Each row has a hidden trait or not; one of two labels after the row says which. A new part has a new trait and new labels.
[ 13  -7   0 -58   9   2 -22  -1   3  22   0  10   1  -5   8  -5   6   3
   3  -1  -7  15  24  15] | H
[  5  -7   3 -11   1 -13 -16   4  11  12   0  12 -10  14   6  -9   6 -12
   3 -10 -19  13   6   1] | F
[ 13  -6   5  52  -5   6 -13  -2  16   4   2  -8  -1  -1  -6   2  -1  -3
  -9 -10  18 -12  -8  30] | F
[  8  -8  -1 -27   6  -9  -5   3 -13  23   1  16  -8  14   6  -1   6  -6
   2  -1 -24  15  19  15] | F
[ 10   2   2 -38  -8  -9  13  -7 -20   5   9   7   5 -22   1  -8   2  -9
   2 -11 -12  -5  13  -5] | H
[  6  -9   0  11   0 -13  -8   1   5  12   5  11 -10  17   2  -7   6 -15
   4  -5 -21  12   9  11] | F
[  3  -1  -2 -11  -6   0  11  -3   7   2   6   2   2 -10   2  -2   3  -4
  -4  -2 -11  -2  21 -13] | F
[  0  -6  -7  14   1   9 -10  -3 -24   9  -4  -2   1   9   0   5   1 -25
  -4 -22  -7  -7   0 -38] | H
[  0  -7  -1 -43   4   4 -25   2  -7  25   6  11  12  -7   1   3   1 -18
  -5   5  -1 -15  -1   0] | F
[  2  -6   1 -21   2  -8 -33  -2  20  15   3   8  -5   2   5 -11   2 -11
   2  -8  -8  19   7  63] | F
[ 16  -6  -2 -51   3 -13  -9  -1 -31  29   4  14  -3   4  10  -6  10  -5
   2  -7 -29  12  22   3] | H
[  9  -8  -1  32  -5  -3  -7  -4 -39   0  -8  -6 -10  11   1   4   0  -8
  -1 -13  -1  -6   9  17] | H
[  8  -2  -2  -1   4   9  -7  -7   3   6  -1   0   6  -9  -7   0  -5 -38
  -1   0  14 -18 -12 -25] | F
[  2  -8  -1 -38   2 -10 -31  -3  28   8   2   8  -5  11   4  -8   3 -11
   4  -7 -14  14  -8  37] | F
[ 14  -1   3 -43   5  13 -14   0 -18   5   9  -4  -2 -11  -5  -6   2 -30
  -5  17   4  -3  10   8] | F
[ 5 -4 -3 24 -3 -9  2 -5 10 -2  3 -7  3  4  1  0 -1 -2 -1  4  4 -2 10 34] | F
[  3  -2   0 -18  -4  -5   4   1   9 -10   5   9  -1  -9   3   1  -2   4
  -2  -6  -3  -2  15 -20] | F
[  1  -5   1   3  -4  -2  12  -3   4   6   3   1   0  -9   4   0   0 -13
  -3  -8  -9 -10  22 -25] | F
[  3  -3   2   1  -7   5   8  -1  12  -4   2  -1   1   0   5  -1  -2 -20
   0 -13  -8  -9  26  -9] | F
[ 17   0  -4 -51  -9  -7  24 -15 -16  39  17   3  10 -29   8 -12   7 -20
  -2 -15 -32  -7  15 -10] | F
[  8  -3  -3 -63   3  -8 -32  -3 -14   9  -1  10  -2   1   8  -5  11   1
  -1  -5 -19   8   4  10] | H
[ 13  -2  -6  -9   1  17   0  -8 -32   5  -1   0  -1   0  -5  -7   1 -39
  -2 -11 -10  -3  16 -32] | H
[  3  -2  -6 -34   6  10 -14  -2 -35  15   4  10   7  -1  -1  -4   0 -28
   0  -1 -17  -4  16 -28] | H
[  3  -3   4 -15  -6 -10   9  -4 -11   0   0   3   1 -16   2   0  -1  -9
   4  -8  -7  -7  13 -19] | H
[  0  -8  -1  -9  11   9 -16   0 -21 -11  -2  11  -7  -1   2   3   1  14
   2  10  10  13  20  14] | H
[  9 -10  -1  16  -1   6 -13  -2  11   8  11   4  -5   3   1  -7   6 -10
  -1   1 -12  10  20  17] | F
[  8  -7   1  -1  -6   2   7  -5  17   2   4   6  -1  -5   5  -2  -2  -9
   2 -15  -5  -5  19   1] | H
[  4 -10  -2 -26   8   6 -15  -1  16   9   7  14  -3   7   3  -2   1  -2
   6   5  -4  14  12  46] | H
[ 10 -11   8  11  -2   5 -16  -3 -18  -2  -6 -11 -10  -3  -9  -1  -2  -9
  -1   1  14 -18  -5  21] | F
[  3   1   2 -16  -6   2  15  -8 -16  -6   0   6   2  -6   2  -6   1 -13
   2 -15  -8  -5  14   4] | H
[  2  -1   0  -3  -4   0  17  -6  -2  -3   3   7  -3   1   6  -2  -1  -3
   2 -16  -7  -6   3 -19] | H
[  5  -3   1  11  -4   5   8  -2  14 -12   3   7  -2   1   2  -2   0  -3
   0  -6   2  -1  16  13] | H
[  6  -6  -1  -3  -4   5  11  -3  20  -5   6   7   0   2   4  -1   0  -5
  -1 -15 -10  -5  22 -12] | H
[  8  -5  -5 -59   3 -11 -35 -12 -11  21   9   8  -1 -15   5  -8   7  -2
  -1   2 -14  15   9  33] | H
[ 17  -2   5  -5  -4   6 -14   0   1   6   9  -9  -4  -4  -2  -2   4  -4
 -11   2   9   1   6  41] | F
[ 16   1   1   5  -1  15  -2  -3  27  -1   8  -3   3  -4  -6   0  -2 -20
 -10  -1  20  -7  -6   7] | F
[  5  -9  -2  24   1   9  -8  -6 -19  -7 -11  -1  -2   5  -9  -7  -7 -12
   4 -16  -3 -12   5  -3] | H
[ -6  -7   0 -47  10 -15 -30   2   4  12  -6   9  -8  15   6   0   0  -6
   6   0  -2  24   8  36] | H
[  3  -8   2 -10   4   7 -32  -1  19 -16   1   6  -2   0   1  -9   2   1
   3   1   9  10   1  18] | H
[  6  -6   3   2   0 -22 -22   1   0   7   1   6  -8   8   6 -12   5  -9
   2  -5  -9  16  12  -6] | H
[  9 -12  -5  -5  -1  10  -6  -4  19  15   8  10  -5   5   1  -2   6  -9
   0   1 -25  10  18  45] | F
[ -2  -3   2 -28  -6   9  10  -2   3   0  -2   0   1  -3   5  -1  -2 -18
   1  -8  -6  -8  20  -5] | F
[  0   5   1 -36  -4  -3  12  -4 -14  -4   3   8   2 -13   1  -4   1  -6
   3  -9  -9  -3   9  -2] | F
[ 14  -7   2 -16  -7  -8   7  -5  14   4  12  12   0 -15   5  -4   0  -8
   3 -14 -16  -2  16  -6] | H
[ 12  -5   3   4 -10 -11   4  -3   4   5   7   5   1 -18   3  -1   0   1
   1  -5  -5  -8  16  -7] | F
[  5 -15   5  11  -4   6 -27  -1 -29  19  -6  -6  -6   6  -5   2   1   0
  -4 -19  -3 -13  -2  15] | H
[  0 -11  -1  42  -3   7 -11  -3 -10  -1 -11  -1  -3  15  -4   5  -6  -8
  -2 -24   6 -12  -7  -7] | H
[  2   1   0 -32  -6   6  13  -2   5  -9   4   6   3  -5   3  -5   1 -14
   0 -17 -10  -4  18  -4] | H
[  5  -2   1 -17  -6   1   8   1  11  -7   6  12   2 -10   2  -2  -2 -11
  -1  -6 -15  -6  22 -12] | H
[  4  -7  -4  -5   4  14 -16  -6 -21  12  -6   5   5  -3  -8  -3  -6 -26
   2 -17  -5 -19  -4 -39] | H
[  1  -4   1 -34  -2  -1   7  -2   5   7   3   5  -2 -10   6   0  -1  -5
   1 -11 -16  -2  14 -16] | F
[  5  -2  -2   7  -3   2  12  -4  -1  -3   4   4  -2  -8   2  -3   2  -2
  -1  -4 -11  -2   5   4] | H
[ 16 -11  -7 -57   4   3  -8  -7   2   5  13  14   1   5   4  -7  12  -1
   2  -1 -28   0  -4  43] | H
[ 11  -4   2 -10  -3   9 -17   2  -6  11   7  -3  -3   3   1   7   6 -13
 -12  -7   9  -1   4  20] | F
[  8  -1   0  20   2  23  -3   0  28 -10   2   4   5   5  -8  -5  -7  -5
  -9  -5   7  -6   0  20] | F
[  9  -4   4  -9  -5  -2   7  -5  -2   4   1   3  -2  -6   6  -2  -1 -13
   6 -13  -5  -1  12   5] | H
[ 17   0   0 -21  -4   9  -8   0  10  16  16   3   4  -3   1  -1   6  -7
 -12   2   7  -1  10  39] | F
[  3  -1   1 -12  -5   0   4   0   9 -15   7  10   0  -5   0  -2  -1   8
   0  -8  -4   1  10   4] | H
[  1  -6   0 -57   4  -4 -32   1  32   8  -5   7  -4  13   3  -7   7  -7
   4  -7 -14  11  -1  30] | F
[ 18   3  -2   4   0  19  -3  -3  -8  -5   7  -3  -3   1  -5  -2   1 -27
  -8  -6   3   1   0  -9] | F
[  5  -5  -1   4  -6  -2  14  -6  -3 -10   3   8   0  -1   3  -3   0 -11
  -1 -12  -7  -8  23 -24] | H
[ 15  -8   2  -9  -8  -7   6  -5  18  10  11   8   2 -12   5  -2   0  -9
   1 -13 -15  -8  19   0] | F
